Below is a small trained network, with its code and all its weights. Each question gives an input and a class and asks what happens when units are switched off, that is, made to give their printed mean instead of their output.

import numpy as np


def w(rows, s, z=0):
    codes = np.array(rows[::2]) - 128.0
    scale = np.full(codes.shape[1], s)
    scale[-1] = z or s
    return codes * scale


def norm(h):
    return h / np.sqrt((h * h).mean(-1, keepdims=True) + 1e-5)


def f(y):
    return np.maximum(y, 0)


def log_softmax(a):
    a = a - a.max(-1, keepdims=True)
    return a - np.log(np.exp(a).sum(-1, keepdims=True))


def net(x, mask):
    res = np.array(x, float).reshape(1, 5) / 4 @ E
    u = 0
    for l in range(2):
        y = f(norm(res) @ A[l][:, :-1].T + A[l][:, -1])
        res = res + np.where(mask[u : u + 9], y, B[l][:, -1]) @ B[l][:, :-1]
        u += 9
    return log_softmax(norm(res)[-1] @ U[:, :-1].T + U[:, -1])


A, B = {}, {}
E = w([
[173,122,179,134,167,62,115],'x0',
[210,106,144,102,125,183,181],'x1',
[183,129,84,139,53,89,121],'x2',
[87,153,158,1,95,86,176],'x3',
[133,132,229,182,53,169,32],'x4',
],0.0059)
A[0] = w([
[171,139,208,117,152,60,139,35],'L0N0',
[57,119,221,74,191,174,145,21],'L0N1',
[109,138,224,93,51,133,125,60],'L0N2',
[167,116,109,94,9,58,140,38],'L0N3',
[61,139,98,74,47,219,150,12],'L0N4',
[133,139,156,5,94,102,151,1],'L0N5',
[159,125,196,92,147,47,134,69],'L0N6',
[30,135,145,105,99,56,105,27],'L0N7',
[201,113,176,40,113,193,163,18],'L0N8',
],0.016,0.0046)
B[0] = w([
[95,64,69,133,127,123,93,203],'L0N0',
[172,224,51,115,141,195,121,237],'L0N1',
[143,122,251,113,86,149,60,237],'L0N2',
[168,224,52,117,160,187,115,239],'L0N3',
[93,21,54,121,127,121,98,222],'L0N4',
[71,115,161,83,136,195,240,254],'L0N5',
[101,50,70,120,122,129,117,221],'L0N6',
[83,159,111,167,93,77,194,224],'L0N7',
[86,176,101,192,98,32,158,229],'L0N8',
],0.023,0.0082)
A[1] = w([
[27,198,126,95,162,89,70,32],'L1N0',
[123,136,150,104,129,87,138,90],'L1N1',
[144,133,146,80,141,95,132,19],'L1N2',
[92,182,150,181,101,34,165,4],'L1N3',
[182,97,126,235,168,159,142,72],'L1N4',
[94,150,132,137,118,65,130,58],'L1N5',
[132,124,148,90,118,97,119,92],'L1N6',
[121,129,73,5,170,76,223,149],'L1N7',
[97,141,122,118,77,157,129,174],'L1N8',
],0.015,0.0028)
B[1] = w([
[174,124,117,151,110,141,155,168],'L1N0',
[135,131,130,123,131,128,123,130],'L1N1',
[105,152,137,140,115,131,140,128],'L1N2',
[141,137,127,159,111,99,167,172],'L1N3',
[75,137,134,65,127,147,187,180],'L1N4',
[122,113,131,141,111,119,127,150],'L1N5',
[142,122,135,138,149,135,136,129],'L1N6',
[176,125,230,152,96,117,23,245],'L1N7',
[197,100,157,122,252,51,151,206],'L1N8',
],0.019,0.012)
U = w([
[63,130,159,60,140,170,223,95],'0',
[199,215,55,128,170,180,98,2],'1',
[97,6,65,127,134,110,76,119],'2',
[133,147,130,199,91,49,182,229],'3',
[175,118,238,125,104,126,66,213],'4',
],0.014,0.00048)

Each question gives the input, the list of numbers given to net, and the class t.
The units are the neurons (one row each of A and B). Each row of codes is followed by its name. A weight is (code - 128) times the scale printed after its matrix; where a second scale follows, it is the last column's (A, B and U).
mask holds one flag per neuron, layer by layer. A switched-off neuron (its flag False) gives its mean, the last column of its row in B, instead of its output. The means were averaged over made-up inputs and are rounded, as every weight is.
A unit's drop is (log p(t) with every unit on - log p(t) with that unit switched off) / (log p(t) with every unit on - log p(t) with every unit switched off).
unit that matters most: the unit with the biggest drop
top k neurons: the k neurons with the biggest drops, biggest first
top k neurons in layer l: the k neurons of layer l with the biggest drops, biggest first
input [-4,1,7,2,3], class 1: unit that matters most : L0N3
input [3,-5,-4,-1,-7], class 4: top 3 neurons in layer 0 : (L0N8 L0N2 L0N3)
input [-3,8,-7,-6,-8], class 3: top 2 neurons : (L0N3 L0N4)
input [5,5,4,-7,1], class 0: top 4 neurons : (L1N4 L0N8 L0N2 L0N4)
input [8,-8,4,7,4], class 2: top 3 neurons in layer 0 : (L0N6 L0N0 L0N8)
input [1,-5,-3,-7,4], class 0: top 2 neurons in layer 0 : (L0N2 L0N8)
input [-7,-5,-5,-4,0], class 2: top 2 neurons : (L0N3 L0N4)
input [-2,7,-2,6,-6], class 3: top 4 neurons : (L0N8 L1N7 L0N2 L1N4)
input [-6,4,6,-2,-8], class 4: top 2 neurons : (L1N7 L0N1)
input [5,-3,7,6,-5], class 1: top 2 neurons in layer 1 : (L1N7 L1N4)
input [-3,-2,-6,3,-6], class 1: top 2 neurons in layer 0 : (L0N1 L0N2)
input [5,3,3,-8,-8], class 0: top 3 neurons : (L1N4 L0N5 L0N8)
input [5,-2,6,5,-7], class 4: top 3 neurons in layer 0 : (L0N1 L0N4 L0N5)
input [1,-5,5,3,3], class 1: top neuron : (L0N3)
input [-2,7,-5,5,-7], class 3: top 2 neurons : (L0N8 L0N2)
input [-1,1,4,7,6], class 0: top 2 neurons : (L0N5 L1N7)
input [0,-8,-5,2,4], class 3: top 2 neurons : (L0N7 L0N3)
input [5,8,4,7,-4], class 3: top 3 neurons in layer 0 : (L0N8 L0N1 L0N4)
input [-1,-6,6,-4,-2], class 1: top 3 neurons : (L0N5 L0N8 L0N7)
input [-1,-8,-6,-2,-3], class 3: unit that matters most : L0N7
input [4,5,-7,6,-8], class 4: top 2 neurons : (L1N7 L0N3)
input [-6,4,-5,3,-7], class 4: top 2 neurons in layer 0 : (L0N3 L0N6)
input [-8,-6,-1,3,4], class 2: top 2 neurons : (L0N4 L0N8)
input [6,-6,-2,-1,-4], class 2: top 2 neurons in layer 0 : (L0N6 L0N8)
input [3,-2,-2,-5,2], class 0: top 2 neurons in layer 0 : (L0N2 L0N8)
input [6,8,-2,0,3], class 3: top 2 neurons in layer 0 : (L0N8 L0N4)
